Here is a tiny trained network, its code and every weight. The questions are about switching its units off for an input and a class, where a switched-off unit gives its printed mean instead of its output.

import numpy as np


def w(rows, s, z=0):
    codes = np.array(rows[::2]) - 128.0
    scale = np.full(codes.shape[1], s)
    scale[-1] = z or s
    return codes * scale


def f(y):
    return y / 2 * (1 + np.tanh(0.7978845608 * (y + 0.044715 * y**3)))


def log_softmax(a):
    a = a - a.max(-1, keepdims=True)
    return a - np.log(np.exp(a).sum(-1, keepdims=True))


def net(x, mask):
    res = np.array(x, float).reshape(1, 5) / 4 @ E
    y = f(res @ A[0][:, :-1].T + A[0][:, -1])
    res = res + np.where(mask, y, B[0][:, -1]) @ B[0][:, :-1]
    return log_softmax(res[-1] @ U[:, :-1].T + U[:, -1])


A, B = {}, {}
E = w([
[94,128,106,75,184,49,153,255,76],'x0',
[72,151,92,127,110,185,180,193,142],'x1',
[76,46,196,74,72,133,97,145,144],'x2',
[93,123,136,104,167,153,69,111,90],'x3',
[113,148,112,68,72,151,176,66,83],'x4',
],0.009)
A[0] = w([
[82,74,153,140,126,105,146,206,187,155],'neuron 1',
[86,81,149,74,183,60,89,185,94,122],'neuron 2',
[101,50,216,48,162,106,8,120,73,222],'neuron 3',
[156,159,132,39,17,123,207,54,52,146],'neuron 4',
[114,179,83,79,53,116,242,143,87,201],'neuron 5',
[171,53,248,188,27,203,55,48,231,194],'neuron 6',
[78,81,141,113,51,119,173,172,175,148],'neuron 7',
[232,154,126,204,208,14,110,134,143,176],'neuron 8',
[254,156,120,209,245,13,104,116,146,200],'neuron 9',
[207,227,71,221,126,240,137,32,146,216],'neuron 10',
[141,57,219,158,76,174,38,74,209,219],'neuron 11',
[101,16,244,29,170,60,8,126,54,254],'neuron 12',
],0.0058,0.0032)
B[0] = w([
[139,91,135,151,87,87,171,141,142,170],'neuron 1',
[108,51,98,107,97,102,165,97,133,178],'neuron 2',
[86,107,130,186,122,58,130,112,48,203],'neuron 3',
[154,78,145,94,108,64,159,77,123,190],'neuron 4',
[140,91,160,103,174,93,126,126,137,184],'neuron 5',
[77,5,129,95,205,146,106,170,150,254],'neuron 6',
[163,132,145,124,89,109,162,138,154,162],'neuron 7',
[136,145,178,179,176,100,82,154,76,190],'neuron 8',
[124,149,152,183,158,110,79,152,59,207],'neuron 9',
[84,144,66,150,106,135,137,88,102,243],'neuron 10',
[81,53,144,119,213,145,91,188,135,222],'neuron 11',
[61,89,118,193,120,43,133,108,25,228],'neuron 12',
],0.011,0.0099)
U = w([
[118,120,194,157,180,103,104,168,98,194],'0',
[164,170,180,121,60,169,72,121,160,2],'1',
[150,108,146,55,131,137,141,92,166,80],'2',
[150,115,177,138,66,162,120,154,173,9],'3',
[206,141,191,106,42,117,169,147,192,158],'4',
[143,244,102,173,107,171,101,96,96,98],'5',
[107,117,71,150,40,100,169,74,106,135],'6',
[103,116,90,105,173,224,123,185,184,171],'7',
],0.011,0.0037)

Each question gives the input, the list of numbers given to net, and the class t.
The units are the neurons (one row each of A and B). Each row of codes is followed by its name. A weight is (code - 128) times the scale printed after its matrix; where a second scale follows, it is the last column's (A, B and U).
mask holds one flag per neuron, in row order. A switched-off neuron (its flag False) gives its mean, the last column of its row in B, instead of its output. The means were averaged over made-up inputs and are rounded, as every weight is.
A unit's drop is (log p(t) with every unit on - log p(t) with that unit switched off) / (log p(t) with every unit on - log p(t) with every unit switched off).
The circuit of an input: a set's keep is (log p(t) with only the set's units on - log p(t) with every unit switched off) / (log p(t) with every unit on - log p(t) with every unit switched off). Starting from all 12 units, units are removed one at a time, each time the one whose removal leaves the highest keep (on an exact tie, the one counted first), for as long as the keep stays at least 0.8.
circuit, biggest first: the units of the circuit, biggest drop first
k most important neurons: the k neurons with the biggest drops, biggest first
drop when u is switched off: that unit's drop, to one decimal
input [-8,1,8,-7,4], class 7: circuit, biggest first : neuron 6
input [2,2,-2,-3,5], class 2: circuit, biggest first : neuron 12; neuron 3; neuron 9
input [4,2,1,5,1], class 6: 2 most important neurons : neuron 11; neuron 6
input [1,0,2,7,-3], class 6: circuit, biggest first : neuron 6; neuron 8; neuron 9
input [-2,8,1,-3,-2], class 7: 3 most important neurons : neuron 12; neuron 4; neuron 3
input [3,8,-8,2,0], class 7: 3 most important neurons : neuron 12; neuron 3; neuron 5
input [0,7,-1,0,1], class 7: 4 most important neurons : neuron 12; neuron 3; neuron 4; neuron 2
input [0,7,6,-4,0], class 3: drop when neuron 9 is switched off : -0.1
input [4,6,7,-4,-5], class 6: drop when neuron 2 is switched off : 0.1
input [4,3,-1,-7,-1], class 4: drop when neuron 6 is switched off : 0.2
input [-1,8,6,-6,7], class 4: drop when neuron 5 is switched off : 0.0
